Below is a small trained network, with its code and all its weights. Each question gives an input and a target symbol and asks what happens when units are switched off, that is, made to give their printed mean instead of their output.

import numpy as np


def w(rows, s, z=0):
    codes = np.array(rows[::2]) - 128.0
    scale = np.full(codes.shape[1], s)
    scale[-1] = z or s
    return codes * scale


def f(y):
    return np.maximum(y, 0)


def softmax(a):
    e = np.exp(a - a.max(-1, keepdims=True))
    return e / e.sum(-1, keepdims=True)


def log_softmax(a):
    a = a - a.max(-1, keepdims=True)
    return a - np.log(np.exp(a).sum(-1, keepdims=True))


def net(x, mask):
    ids = ['αγεζηθμφω'.index(c) for c in x.split()]
    T = len(ids)
    res = E[ids] + P[:T]
    u = 0
    for l in range(2):
        r = res
        for j in range(2):
            rows = slice(2 * j, 2 * j + 2)
            q, k, v = (r @ M[l][rows].T for M in (Q, K, V))
            z = softmax(np.where(np.tri(T) > 0, q @ k.T / 2**0.5, -1e9)) @ v
            o = O[l][rows]
            res = res + np.where(mask[u + j], z, o[:, -1]) @ o[:, :-1]
        u += 2
        y = f(res @ A[l][:, :-1].T + A[l][:, -1])
        res = res + np.where(mask[u : u + 12], y, B[l][:, -1]) @ B[l][:, :-1]
        u += 12
    return log_softmax(res[-1] @ U[:, :-1].T + U[:, -1])


Q, K, V, O, A, B = {}, {}, {}, {}, {}, {}
E = w([
[156,81,183,167,156,101],'α',
[67,55,184,132,110,140],'γ',
[130,148,226,77,90,121],'ε',
[140,111,81,40,29,154],'ζ',
[88,140,163,122,198,38],'η',
[186,154,77,107,142,51],'θ',
[153,211,83,53,138,86],'μ',
[133,90,10,144,161,88],'φ',
[88,131,22,110,150,88],'ω',
],0.013)
P = w([
[157,101,138,109,176,191],'0',
[8,160,92,113,102,119],'1',
[148,111,117,200,61,78],'2',
[93,30,153,22,242,105],'3',
[38,215,49,97,147,119],'4',
[147,117,113,194,28,62],'5',
],0.013)
Q[0] = w([
[185,148,156,87,22,80],'L0H0',
[143,167,175,193,210,89],'L0H0',
[87,89,153,129,57,109],'L0H1',
[255,119,138,203,64,143],'L0H1',
],0.0081)
K[0] = w([
[201,194,186,76,50,111],'L0H0',
[143,170,214,201,254,36],'L0H0',
[182,89,139,140,88,136],'L0H1',
[127,214,87,245,6,143],'L0H1',
],0.008)
V[0] = w([
[167,157,132,89,185,169],'L0H0',
[167,248,187,146,3,162],'L0H0',
[213,54,206,164,96,171],'L0H1',
[91,74,170,145,147,171],'L0H1',
],0.0051)
O[0] = w([
[111,72,162,133,149,143,94],'L0H0',
[99,173,142,99,104,64,5],'L0H0',
[233,83,153,2,72,124,70],'L0H1',
[41,27,91,35,150,22,122],'L0H1',
],0.0069,0.0026)
A[0] = w([
[186,217,231,202,118,134,73],'L0N0',
[63,113,64,132,73,240,90],'L0N1',
[32,179,183,143,162,143,131],'L0N2',
[99,147,54,53,219,91,152],'L0N3',
[227,135,121,196,111,150,119],'L0N4',
[56,80,116,229,64,54,88],'L0N5',
[62,133,253,119,206,208,210],'L0N6',
[174,109,166,182,161,146,104],'L0N7',
[76,207,34,223,165,148,232],'L0N8',
[102,146,30,64,239,96,171],'L0N9',
[135,245,59,144,32,142,121],'L0N10',
[172,141,164,155,147,207,252],'L0N11',
],0.0064,0.0048)
B[0] = w([
[178,164,184,86,123,127,139],'L0N0',
[186,171,174,118,168,119,171],'L0N1',
[111,132,100,200,107,128,161],'L0N2',
[135,86,189,134,63,159,235],'L0N3',
[211,121,145,100,129,154,156],'L0N4',
[130,133,115,121,138,61,189],'L0N5',
[168,189,142,170,98,203,177],'L0N6',
[158,123,136,120,128,135,134],'L0N7',
[88,169,117,103,136,163,249],'L0N8',
[134,95,241,143,82,148,255],'L0N9',
[121,161,109,255,175,138,217],'L0N10',
[153,140,142,78,92,135,155],'L0N11',
],0.0084,0.008)
Q[1] = w([
[167,90,151,145,137,150],'L1H0',
[49,165,148,103,51,213],'L1H0',
[180,143,3,152,224,2],'L1H1',
[193,165,199,177,81,77],'L1H1',
],0.008)
K[1] = w([
[175,184,127,93,123,114],'L1H0',
[134,89,253,50,160,192],'L1H0',
[116,199,21,173,126,49],'L1H1',
[171,130,184,133,86,32],'L1H1',
],0.0074)
V[1] = w([
[136,60,67,254,214,123],'L1H0',
[38,80,64,111,90,201],'L1H0',
[173,112,232,187,195,130],'L1H1',
[247,10,120,86,174,115],'L1H1',
],0.0065)
O[1] = w([
[112,1,47,110,219,142,19],'L1H0',
[66,142,20,166,2,136,121],'L1H0',
[136,110,136,61,150,61,254],'L1H1',
[247,78,8,192,195,50,236],'L1H1',
],0.008,0.0057)
A[1] = w([
[24,159,129,76,181,65,200],'L1N0',
[79,172,70,178,109,146,194],'L1N1',
[159,124,125,87,254,160,16],'L1N2',
[155,131,56,112,124,89,198],'L1N3',
[169,151,59,75,134,123,201],'L1N4',
[45,159,120,145,134,167,98],'L1N5',
[177,81,133,88,191,69,120],'L1N6',
[154,142,158,79,149,242,149],'L1N7',
[124,142,110,182,209,114,122],'L1N8',
[160,86,139,123,109,96,160],'L1N9',
[168,70,92,92,185,128,4],'L1N10',
[73,101,51,198,63,94,120],'L1N11',
],0.0098,0.0037)
B[1] = w([
[95,168,67,12,202,150,188],'L1N0',
[121,105,114,187,165,191,255],'L1N1',
[50,161,90,159,81,51,182],'L1N2',
[151,96,179,127,156,177,203],'L1N3',
[131,84,142,101,185,153,186],'L1N4',
[104,94,185,87,109,189,195],'L1N5',
[134,121,126,118,98,195,250],'L1N6',
[194,2,120,83,151,151,176],'L1N7',
[129,132,150,153,210,90,188],'L1N8',
[101,116,166,59,117,142,222],'L1N9',
[122,183,163,122,62,156,186],'L1N10',
[91,31,36,114,74,111,245],'L1N11',
],0.0082,0.0074)
U = w([
[219,55,174,86,146,216,133],'α',
[95,51,148,56,36,23,112],'γ',
[127,203,185,98,41,63,136],'ε',
[182,147,124,239,31,159,147],'ζ',
[108,161,85,2,171,85,189],'η',
[179,158,183,203,227,102,253],'θ',
[139,200,179,128,136,220,54],'μ',
[151,38,91,148,193,127,78],'φ',
[86,111,90,80,113,186,9],'ω',
],0.0062,0.0047)

Each question gives the input, a string of symbols that net reads in full, and the target symbol t.
The units are the heads (2 rows each of Q, K, V and O) and the neurons (one row each of A and B). Each row of codes is followed by its name. A weight is (code - 128) times the scale printed after its matrix; where a second scale follows, it is the last column's (O, A, B and U).
mask holds one flag per unit, layer by layer, with each layer's heads first. A switched-off unit (its flag False) gives its mean, the last column of its rows in O or B, instead of its output. The means were averaged over made-up inputs and are rounded, as every weight is.
A unit's drop is (log p(t) with every unit on - log p(t) with that unit switched off) / (log p(t) with every unit on - log p(t) with every unit switched off).
The circuit of an input: a set's keep is (log p(t) with only the set's units on - log p(t) with every unit switched off) / (log p(t) with every unit on - log p(t) with every unit switched off). Starting from the 12 units with the biggest drops (on a tie, the unit counted first), units are removed one at a time, each time the one whose removal leaves the highest keep (on an exact tie, the one counted first), for as long as the keep stays at least 0.8.
units of the circuit, in order: the units of the circuit, biggest drop first
unit that matters most: the unit with the biggest drop
k most important neurons: the k neurons with the biggest drops, biggest first
k most important neurons of layer l: the k neurons of layer l with the biggest drops, biggest first
heads that matter: for each layer, one digit per head in row order, 1 if its drop is at least 0.15 and else 0, layers parted by /
input ζ γ θ ζ θ, target ζ: heads that matter	00 / 10
input ζ μ α η ζ, target η: units of the circuit, in order	L1H1, L1N0, L0N6, L0N9
input ζ ζ η μ μ, target μ: most important neuron	L0N10
input ζ γ γ θ ω, target θ: 2 most important neurons	L0N9, L0N10
input γ γ γ φ ω, target φ: units of the circuit, in order	L1H1, L1H0, L0H0, L0N9
input ε η φ, target φ: units of the circuit, in order	L1H0, L0N3
input ω θ ε, target ε: units of the circuit, in order	L1H1, L0H0
input γ φ μ ζ ζ, target ζ: units of the circuit, in order	L1H0, L0N10, L0N9, L1H1
input θ φ α φ ζ, target φ: heads that matter	10 / 11
input ε α ω η, target α: 3 most important neurons of layer 0	L0N6, L0N3, L0N9
input ζ θ μ, target μ: heads that matter	01 / 01
input θ φ θ ζ γ θ, target θ: units of the circuit, in order	L1H0, L0N10, L1N8, L0H1
input φ α γ θ γ, target θ: heads that matter	00 / 01
input ζ ζ θ ε ζ, target ε: most important neuron	L0N10
input θ ζ γ ζ, target γ: units of the circuit, in order	L1H0, L1N1, L0N10
input ζ θ α ε μ, target ε: heads that matter	01 / 10
input ω γ θ θ φ, target θ: 3 most important neurons	L0N9, L0N3, L0N10
input μ ζ μ ζ φ, target ζ: 2 most important neurons	L0N9, L0N3
input θ ω γ η ζ, target η: heads that matter	01 / 01
input φ μ μ γ θ, target γ: heads that matter	01 / 10
input ζ γ ζ α α, target α: heads that matter	01 / 01
input θ θ ω α φ, target α: unit that matters most	L0H1
